Each row comes from the steps of one walk. Every step used is in the known rows, and no mark comes twice. Write the walk behind each row, first mark first.
Known rows
R E C Y N: [-127, 86, 179, -294, -89, -111, 43, -236, -15, -93, 71, 144, -91, -22, 80, 39, 15, -285, 192, -179, 81, 75, -107, -120, 10, 175, 272, -6, -73, -67, -167, 102, -214, 130, -83, 51, 119, 112, 244, 92, 171, -203, -168, 125, 112, -21, -53, -185, 114, -126, -214, -94, 146]
C E Y N U Q B A T R: [116, -26, 33, -217, -229, 50, -45, -205, 83, 6, 123, -192, -42, 104, 90, 116, -50, -394, 198, 272, 132, -156, -424, -244, 128, 214, 273, 184, -202, 218, -530, -178, -123, 265, -134, -118, -108, 141, 70, 138, 41, -301, -204, 172, 44, -8, -141, -87, 34, -30, -388, -24, -47]
B T Q U: [-27, -97, -96, -88, -224, -11, -56, -83, -28, -35, -260, 2, -176, -5, -40, 52, -186, 19, 64, 67, 18, 48, -147, -159, -30, 88, -39, -183, -38, -29, -214, 42, 167, 118, 191, 113, -99, 123, -84, -78, 248, -144, -172, 233, 202, 43, -15, 152, 5, -137, -3, -53, 138]
A T N U Q B K C: [6, -109, -88, -10, -226, -50, 29, -119, -187, -205, -21, 20, -183, 51, 53, 54, 235, -37, 17, -59, 114, -37, -240, -112, 198, 47, 47, 58, 99, 92, -88, 2, -30, -33, 50, -175, -97, -84, 222, 242, 27, -247, 68, 194, 155, -84, -41, -127, 116, -130, -186, 41, 105]
A T N U Q: [121, -112, 7, -93, -374, -30, -48, -8, -111, -113, 20, -4, -68, -17, 30, 16, -74, -36, -5, -74, 172, -32, -154, -13, 53, -4, -19, -119, -147, 91, -374, -40, -105, 116, 229, -206, -117, 47, 21, 67, 119, 35, -59, 112, 129, 151, 136, -65, 138, 45, -76, -75, -169]
Y N T Q: [-96, 16, 166, 77, -71, 73, -81, 7, 81, -170, -183, 12, -285, -12, -30, 66, -164, -81, 122, -71, 45, 99, -100, -129, 61, 289, 8, 0, -260, 166, -230, 19, -155, 199, 105, 144, -4, 40, 42, 119, 264, 112, -238, 181, 127, -9, -13, 54, 218, -29, 115, -18, 104]
T R N U Q B: [34, -61, -195, 59, -339, 103, -44, 63, 69, -160, -73, -14, -31, 168, 44, -38, -12, -152, 152, 18, 0, -114, -91, 126, 47, 101, 51, 83, 74, 182, -415, -145, -74, 89, -57, -84, -109, 72, -150, -57, 106, -112, -55, 88, 227, 39, 54, -22, 114, -139, -168, 1, -147]
T R E C Y N: [-117, 109, 197, -274, -113, -71, 28, -276, 10, -30, 116, 112, -84, -15, 91, 59, 18, -304, 198, -135, 95, 68, -153, -139, 30, 199, 312, 43, -80, -2, -239, 58, -229, 150, -84, 50, 84, 129, 215, 68, 146, -210, -215, 120, 91, -16, -78, -184, 118, -133, -294, -88, 118]
K C E Y N U Q B: [14, -78, -213, -71, -238, -27, -37, -14, 86, -306, 26, 10, -62, 250, 71, -62, 68, -221, 217, -10, -23, -162, -183, 6, 44, 101, 95, 54, 29, 53, -405, -103, -73, 136, -98, -145, 110, 187, -46, 70, 196, -211, 1, 37, 353, 23, 71, -92, 87, -133, -42, 2, -22]
K B A C: [59, -79, 9, -168, -81, -63, 100, 2, 9, -202, 86, -35, 6, -25, -116, -1, 16, -141, 38, 46, 171, -150, -273, -30, -2, 152, 85, 66, -9, -23, -76, 165, -193, -39, 24, 46, -66, 9, 258, 246, -55, -248, 7, 182, -94, 117, -154, -157, 11, -101, -273, 72, 67]
U T N E: [3, -87, -58, 54, -195, 98, -47, 49, 107, -35, -30, -73, 71, -153, 12, -76, 23, -242, 293, 4, 22, -179, -17, -228, 28, 163, 89, -15, -85, 113, -229, 131, -168, 106, 131, -119, -212, 77, -24, 115, 49, -75, -39, 228, 340, 29, 177, 147, -1, -85, -4, -42, -51]
A K C Y N U Q B T: [-76, -74, -170, -191, -204, -179, -150, -163, -82, -302, -17, 113, -129, 48, 78, 100, 69, -198, 64, 27, 79, -20, -288, -102, 48, 61, 122, 76, -54, 86, -236, -67, 37, 184, -46, -97, -127, 65, 23, 43, 175, -296, -187, 287, 75, -146, -3, -70, 89, -153, -103, -215, 198]
U Q T N E Y C: [-59, -51, 7, -122, -116, -142, 14, -30, 159, -126, 112, -167, -43, -47, 224, -56, 104, -175, 173, -360, 194, -27, -446, -226, -11, 176, 151, 129, -151, 171, -206, 36, -185, 292, 88, -128, 257, 175, 130, 110, 175, -217, -218, 83, 304, 4, 125, 54, 211, -178, 130, 42, -11]
T N U Q R: [89, -1, 91, 33, -346, 196, -27, -156, 39, 91, 69, -28, -32, -4, -79, -182, -113, 1, 51, 42, 111, -84, -191, 13, -21, 33, -34, -125, 106, 30, -353, -108, -64, -36, 212, -119, -28, -37, -224, -61, 33, -146, -53, 97, 197, 158, 97, -51, -48, -107, -61, -23, -58]
A T R C E Y N U Q B: [13, -59, -159, -115, -271, 33, -36, -71, 67, -185, 66, -97, -35, 248, 83, -10, 18, -298, 259, 58, -40, -198, -341, -29, 142, 183, 191, 141, -72, 137, -558, -152, -62, 146, -153, -176, 37, 146, 54, 46, 132, -220, -116, 55, 253, 37, 31, -115, 110, -85, -136, -26, -99]
U Q B A K C: [-39, -82, -45, -90, -108, -65, -57, -174, -54, -210, -1, -84, -94, 66, 5, 113, 194, -220, 121, -54, 118, -13, -149, -58, 20, 66, 57, 46, 288, 97, -14, 64, -215, 53, 9, -163, 108, 18, 67, 216, -4, -228, 12, 124, 86, -39, -150, -158, 187, -149, -168, -3, 143]
K B T R C E Y N: [-64, 115, 162, -276, -29, -103, -35, -262, 73, -66, 147, 30, -126, 100, 112, 104, -84, -278, 210, -57, 97, -48, -313, -220, 130, 329, 223, 99, -273, 75, -382, 2, -122, 254, -94, -15, 93, 120, 193, 0, 249, -253, -229, 72, 166, 145, -59, -179, 74, -182, -175, -2, 115]
Q R N U: [-6, 63, 178, 74, -378, 122, 78, 36, -81, 80, -39, 100, -122, -181, 29, -176, -216, -54, -11, -96, 124, -34, -19, 159, 52, 38, -26, -90, -4, -23, -243, 50, -90, -86, 87, 144, -269, -51, -89, -95, 163, -51, 100, 213, 175, 40, 51, 18, -71, -155, -178, 15, -134]
N U T Q R E Y C: [-129, 76, 42, -113, -181, -76, 70, -116, 36, -39, 140, -123, -70, -96, 143, -34, 106, -174, 87, -333, 189, 41, -508, -91, -6, 190, 114, 67, -13, 91, -189, 33, -172, 198, 36, -104, 166, 158, 53, 58, 126, -139, -253, 5, 257, 58, 49, -33, 208, -162, 47, -10, -68]
N T R C Y E: [-138, -44, 9, -145, 22, -94, -72, -130, 70, -12, 75, -55, 146, -155, 50, 105, -54, -316, 293, -150, 3, 94, -231, -124, 132, 204, 377, 255, -43, 73, -302, 68, -248, 84, -226, -12, 62, 79, 110, 211, 115, -176, -292, 136, 181, 82, -88, 13, 94, -80, -149, -152, -103]
Q R N T: [-12, -61, 230, 180, -69, 234, 4, -34, 24, 0, -79, 27, -182, -89, 7, -173, -133, -41, 109, -84, 99, -24, -29, -2, 32, 271, 40, 251, -146, 171, -139, 7, -211, 95, 42, 68, -240, -214, 3, -23, 238, -34, -113, 318, 92, -30, 54, 70, 81, -189, -6, 92, 11]
A C E Y N U T R: [-8, 98, 112, -39, -300, 107, 12, -224, 44, 66, 232, -120, -17, -50, 36, 35, 70, -305, 38, 85, 220, -170, -330, -117, 144, 186, 190, 249, -78, 161, -403, -61, -152, 260, 75, -103, -262, 125, -37, 22, 3, -85, -165, 115, 77, 117, 22, -49, 31, -44, -367, -26, -35]
E C Y N: [-145, 59, 198, -253, -101, -123, 53, -192, -18, -120, 63, 153, -146, -39, 69, 15, 0, -226, 144, -139, 116, 68, -79, -109, 42, 153, 270, 40, -73, -53, -118, 88, -165, 181, -34, 64, 119, 90, 207, 95, 175, -229, -152, 128, 61, -42, -24, -179, 108, -140, -203, -88, 192]
R E Y N U Q: [137, 32, 66, -129, -329, -103, -11, -122, -49, -83, 81, 53, 19, 99, 73, 77, -72, -124, 22, -204, 153, -62, -191, 54, -44, 14, -37, -174, -99, 59, -453, -87, -107, 163, 84, -115, 85, 184, 22, -20, 224, 49, -51, 80, 280, 244, 24, -136, 165, 70, -79, -40, -188]
R C E Y: [-108, -100, 151, -203, 32, -117, 63, -171, 61, -71, 139, -179, -51, -35, 57, 38, 14, -148, 379, -90, 163, -27, -343, -84, 95, 249, 204, 55, -54, -38, -202, 30, -160, 296, -154, -154, 251, 201, 109, 81, 168, -353, -148, -61, 312, 217, 35, -62, 114, -84, -80, 74, -100]
K C Y N: [-83, 69, 135, -216, -72, -127, -32, -201, -55, -184, 73, 152, -185, -53, 70, 21, 21, -217, 155, -150, 138, 117, -44, -76, 88, 190, 237, 51, -78, -33, -80, 148, -218, 181, -27, 62, 129, 69, 214, 174, 190, -185, -103, 138, 94, -53, -43, -252, 129, -118, -144, -87, 286]
K U Q R E: [81, 64, -3, -118, -180, 160, -36, -290, 68, 120, -43, -84, 171, 136, -33, 58, 30, -142, 219, -110, -9, -49, -183, 19, -166, 127, -52, -178, 154, -42, -300, -58, -220, -140, 23, -173, 26, 65, -54, -64, 67, -55, -105, 118, 267, 261, -103, -128, -8, -101, -126, -85, -199]
R E Y C: [-139, 37, 21, -204, -70, -155, 101, -65, 57, -65, 118, -103, -105, -51, 196, 32, 153, -130, 134, -396, 196, 75, -409, -107, -57, 171, 147, 83, -10, 43, -89, 63, -207, 203, -47, -47, 285, 165, 155, 68, 140, -226, -226, -8, 196, 49, 12, -71, 210, -162, 15, 33, -65]
Q B T R C: [-149, 26, 20, -53, -173, 29, 29, -134, -63, -3, 68, -154, -116, -5, -16, 93, 4, -105, 163, -3, 48, 10, -368, -49, 48, 280, 252, 216, 7, 110, -340, -44, -101, 37, -69, -121, -147, -43, 144, -10, -21, -181, -303, 9, -12, 119, -83, -102, 133, -70, -247, -56, -96]
E Y N T: [-30, 6, 179, 58, 8, -16, 54, -57, 87, -79, 37, 79, -257, 50, 78, -30, -42, -151, 89, -131, 127, -61, -111, -138, 36, 217, 100, 204, -237, 69, -233, -25, -119, 242, 0, 65, 41, 16, 164, -11, 333, -66, -112, 308, 113, -9, 20, -22, 146, -90, 29, 87, 131]
U T R C E: [-179, 6, 124, -173, -122, 147, -31, -189, 32, -89, 73, -242, 22, -55, 23, 55, -37, -240, 359, 61, -4, -84, -221, -156, 56, 333, 243, 153, -93, 16, -250, 117, -278, 155, -114, -198, -90, 43, 92, 195, -35, -188, -232, -167, 156, 86, 87, -25, -70, -12, -189, -78, -105]
K U Q B C Y N T R: [-13, 18, 50, 28, -141, 100, 3, -177, 92, -34, 34, -31, -146, 149, 88, 70, 13, -216, 138, 45, 56, -78, -191, -46, 39, 238, 247, 302, -182, 239, -398, -164, -135, 169, 19, -71, -116, 128, 66, -26, 231, -116, -278, 235, -11, -58, -54, -70, 108, -151, -304, 16, 2]
N U T Q: [-89, -1, 27, 92, -291, 37, -64, 20, -37, -149, -164, -60, -101, -145, -90, 86, -39, -80, 29, -21, 119, 70, -112, 2, 85, 161, -70, -72, -27, 116, -163, 36, -91, 231, 177, -99, -209, 84, -146, 87, 66, 158, -163, 67, 171, 127, 71, 61, 193, 17, -11, -133, -28]
R C E Y N T Q: [-125, -7, 231, -3, -6, 35, -68, -82, 70, -190, -79, -74, -251, -7, -8, 59, -190, -154, 256, -91, 38, 78, -258, -159, 122, 391, 110, 44, -335, 163, -313, 43, -194, 256, 28, 65, 83, 90, 142, 167, 299, 39, -301, 86, 224, 40, 1, 35, 251, -31, 128, 13, 44]
K B U Q T R C E Y: [-3, -101, 101, -203, -4, -100, -16, -219, 135, -59, 150, -206, 72, 43, 98, 74, 20, -178, 371, -20, 117, -57, -427, -97, 133, 289, 185, 95, -147, 92, -371, -22, -128, 258, -118, -329, 125, 206, 108, 6, 179, -334, -206, -43, 353, 297, 22, -59, 133, -155, -236, 34, -67]
T R C Y N U Q B K: [-60, 74, 25, 38, -281, 3, 74, -204, -78, -31, -59, -12, -30, 66, 106, 191, -14, -152, 126, 6, 64, -86, -256, 38, 244, 89, 105, -10, 91, 182, -263, -72, 106, 48, -173, -23, -23, -42, 214, 41, -40, -336, -116, 151, 147, -113, -66, -77, 67, -73, -369, 29, 3]
B T R E C Y N U: [-82, 125, 128, -159, -329, -135, 70, -115, -87, -24, 135, 192, -113, -128, 122, 1, -92, -243, 31, -100, 95, -26, -198, -59, 5, 11, 202, -100, -153, -111, -380, 37, -79, 15, -25, 91, -151, 189, 147, -18, 207, -132, -55, 225, 134, -72, -5, -54, -41, -65, -305, -141, -22]
B C E Y N T: [-65, -22, 183, -70, 30, 0, 86, -99, 84, -149, 27, 49, -280, 81, 94, -54, -39, -201, 131, -106, 74, -79, -170, -175, 8, 255, 158, 220, -313, 46, -236, -17, -114, 241, -60, 43, 54, 90, 209, 57, 371, -169, -157, 245, 106, -65, 30, -2, 60, -93, 16, 124, 143]

Which walk is each row?
[-63, -19, -64, -97, -111, 20, 80, 68, 104, -153, -174, 35, -218, 68, 8, 21, -86, -218, 134, 218, -11, 64, -137, -15, 111, 210, 117, 39, -126, 100, -301, 11, 174, -64, 24, -1, -205, 92, 34, 0, 272, -222, -189, 196, 236, 4, -47, 12, 120, -211, -266, -31, 199]
E Y N T Q B U
[-68, 146, 221, -226, -69, -1, -2, -356, 61, -48, 50, -72, -87, 133, 25, 63, -109, -355, 190, -62, 108, -43, -296, -157, 135, 343, 157, 72, -185, 41, -333, 17, -119, 212, 81, -70, 100, 102, 138, 45, 269, -106, -226, 76, 231, 184, -56, -182, 111, -179, -72, -29, 95]
K U T Q R C E Y N
[-76, 170, 257, -202, -80, -2, 28, -412, 25, -11, 17, -72, -76, 124, 48, 129, -110, -338, 162, -54, 125, -52, -328, -164, 190, 322, 130, 41, -168, 71, -293, 10, -47, 194, 53, -49, 86, 53, 197, 54, 226, -165, -221, 111, 224, 137, -85, -167, 90, -176, -134, 2, 109]
B K U T Q R C E Y N
[-86, 89, 116, -26, -161, 16, -56, -201, 68, 40, 42, -56, 170, -66, 115, 117, 0, -426, 369, -69, -34, -232, -122, -108, 112, 205, 230, 42, -100, 139, -299, 122, -172, 103, -24, -18, -25, 174, 170, 88, 143, -103, -89, 312, 283, -51, -28, -63, 32, -103, -176, -156, -3]
A K U T R C Y N E
[23, -46, -5, -26, -137, 44, -10, -131, 48, 30, -162, -4, -166, 84, 13, -6, -196, -127, 173, -64, -19, -4, -170, -157, 15, 187, 5, -136, -116, 10, -360, 55, 44, 120, 123, 133, 45, 173, 56, -97, 364, -48, -152, 265, 339, 72, -32, 118, 108, -142, 39, 78, 90]
R E Y N T Q U
[-59, 157, 188, -96, -298, -65, 111, -74, -17, 19, 167, 51, -159, -41, 117, -22, -175, -248, 78, -97, 112, -104, -227, -28, 100, 93, 156, -64, -179, -76, -466, 35, -71, 57, -12, 94, -7, 191, 144, -29, 228, -109, 5, 96, 217, 62, 18, -79, -33, -45, -212, 10, -86]
T R C E Y N U
[16, 21, 96, -145, -233, -20, 72, -197, -95, 14, 182, -214, -61, 81, 25, 84, -64, -303, 173, 14, 99, -83, -510, -61, 152, 294, 310, 208, -116, 180, -544, -80, -129, 99, -95, -192, -41, 16, 302, 82, 26, -155, -250, 39, 35, 156, -156, -220, 234, 5, -300, 5, -159]
E Y N U Q B A T R C
[-63, -154, 122, -79, 68, -65, -15, -191, 55, -200, 37, -111, -136, 9, 99, 24, 60, -166, 363, -64, 158, -13, -350, -134, 210, 304, 158, 145, -119, 157, -159, -12, -153, 343, -152, -91, 139, 144, 91, 179, 277, -356, -133, 93, 408, 38, 5, 25, 194, -202, -57, 153, 13]
R N T Q B K C E Y
[-44, 19, 248, -1, -67, 242, -48, -249, 172, 9, 59, -93, -153, 14, -101, -170, -125, -130, 208, 80, 68, -80, -404, -158, 97, 305, 86, 59, -107, 96, -314, -57, -133, 88, 82, 111, 98, 16, -69, 102, 159, -211, -202, 184, 214, 48, -22, 0, 11, -156, 70, 47, 146]
A C E Y N T Q R
[-110, -119, -139, -223, 14, -155, -136, -152, 20, -165, -69, -8, 103, -85, 57, 170, 101, -311, 269, -89, -10, 116, -276, -203, 246, 142, 294, 173, 32, 95, -156, 45, -149, 88, -251, -11, 96, 90, 110, 375, 100, -301, -189, 225, 243, -38, -161, -16, 105, -142, -117, -176, 75]
A T Q B K C Y E
[90, -115, -95, 11, -169, 56, -105, 83, 224, -65, -97, -51, 131, -54, 78, -72, -39, -209, 327, -7, -70, -166, -56, -228, 18, 155, 33, -109, -200, 124, -360, 119, -123, -34, 123, -166, -174, 106, 51, 45, 137, -126, -6, 277, 418, 64, 138, 167, -38, -171, -64, -44, 12]
K B U Q T N E
[-95, -196, 108, -106, -95, -179, 23, -217, 0, -123, 10, -22, 147, -146, 100, 44, 128, -157, 340, -123, 105, -30, -206, -110, 67, 61, 259, -7, -18, 17, -72, 66, -149, 156, 28, -252, 33, 168, 210, 148, 125, -331, -125, 244, 262, -69, 71, 36, 111, -189, -255, -125, -25]
B K U Q T N E C Y
[-149, -32, 64, -120, -27, 81, -67, -168, 47, -320, -79, -41, -160, 69, 84, 48, 26, -202, 308, 43, -55, -72, -161, -272, 115, 267, 134, 69, -143, 30, -108, 113, -183, 109, -134, -10, 34, 43, 164, 361, 147, -284, -68, 35, 287, -188, 29, 20, -86, -116, -45, 12, 171]
Y N T Q B K C E
[-70, -106, 39, -18, -163, 15, 12, -105, -6, -53, -156, 47, -188, 9, -4, -58, -171, -69, 154, -23, -29, 8, -116, -159, 23, 144, 97, -73, -99, -11, -254, 85, 50, 132, 160, 116, 10, 142, 67, -21, 332, -106, -163, 245, 249, -46, 24, 126, 91, -171, -8, 16, 152]
E C Y N T Q U
[-132, 11, 24, -65, -125, -145, 112, -81, 29, -69, 62, -131, -31, -89, 211, 59, 137, -176, 108, -296, 213, -72, -387, -178, 78, 160, 141, 143, -93, 156, -62, 82, -77, 216, 150, -142, 92, 114, 186, 112, 156, -213, -191, 147, 237, -38, 90, 15, 164, -246, -15, 22, -53]
B K U T N E Y C
[-63, 31, 143, -189, -262, 43, 146, -231, -10, 43, 109, 52, 42, 108, -6, -74, 131, -134, 64, -187, -5, -109, -292, -130, -193, 36, 106, -85, 140, -88, -328, -101, -166, -119, 40, -133, 26, 95, 52, -24, 93, -130, -62, 66, 236, 171, -63, -77, 33, -123, -192, -29, -183]
Y N U Q R E C
[-61, -27, -29, -188, -107, -136, -113, -171, 86, -23, 67, -87, 244, -116, 83, 110, -69, -356, 241, -198, 17, 79, -298, -97, 119, 126, 312, 161, -31, 54, -412, 30, -229, 77, -180, -93, 65, 134, 85, 172, 98, -136, -247, 117, 249, 140, -82, 21, 78, -49, -166, -196, -131]
N U Q T R C Y E
[-79, 133, 259, -253, -48, 4, -4, -297, 100, -35, 89, -45, -165, 91, 39, 10, -155, -300, 241, -73, 99, 2, -318, -183, 129, 335, 187, 6, -187, 39, -362, 18, -136, 214, -34, 72, 234, 113, 139, 65, 240, -216, -218, 28, 252, 141, -61, -153, 99, -130, -32, 37, 127]
T Q R C E Y N
[4, -191, 75, -116, -210, 30, 80, -61, 32, -93, 13, -89, 122, 57, 42, -43, 122, -235, 238, 7, -2, -240, -294, -222, -76, 155, 250, 179, -31, 225, -311, -129, -170, 116, -50, -151, -138, 90, 61, 165, 100, -242, -89, 199, 249, 25, -78, 59, 121, -146, -244, 18, -233]
U Q B A T R N E C
[-44, -178, 15, -87, -182, -39, 72, 17, 109, -102, 2, 11, 100, 13, 40, -88, 156, -98, 195, -77, -56, -180, -181, -262, -85, 76, 133, -9, -52, 55, -274, 6, -96, -62, 159, -277, -135, 118, 90, 48, 134, -187, -29, 167, 330, 118, 89, 113, 46, -233, -190, -27, -88]
K B U Q T N E C
[-191, -97, -125, -276, -100, 96, 29, -92, 89, -325, -228, -141, -91, 143, 14, 37, 48, -258, 290, 107, -113, -86, -130, -94, -32, 248, 140, 78, -92, -44, -111, 33, -88, 98, -89, -177, -75, 233, 6, 197, 167, -300, -181, -41, 145, -65, 63, 33, -154, -164, -109, -27, 20]
K U T Q B C E
[-150, 30, 50, -18, -246, -29, -90, -86, -72, -168, -133, 23, -111, -137, -25, 133, -16, -191, 79, -79, 63, 73, -150, 39, 201, 202, 7, -72, -69, 171, -155, 97, -93, 217, 92, -110, -147, 138, -3, 63, 113, 46, -212, 114, 93, 33, 31, -41, 224, -103, -113, -138, 112]
A K B C Y N U T Q
[-62, 138, 241, -279, -88, 13, 16, -321, 55, -43, 83, -52, -122, 57, 22, 22, -133, -363, 180, 20, 112, 4, -330, -177, 155, 350, 193, 61, -207, 75, -359, 42, -53, 195, 31, -46, 40, 77, 130, 66, 229, -189, -265, 37, 253, 165, -40, -151, 112, -139, -130, -19, 178]
B U T Q R C E Y N
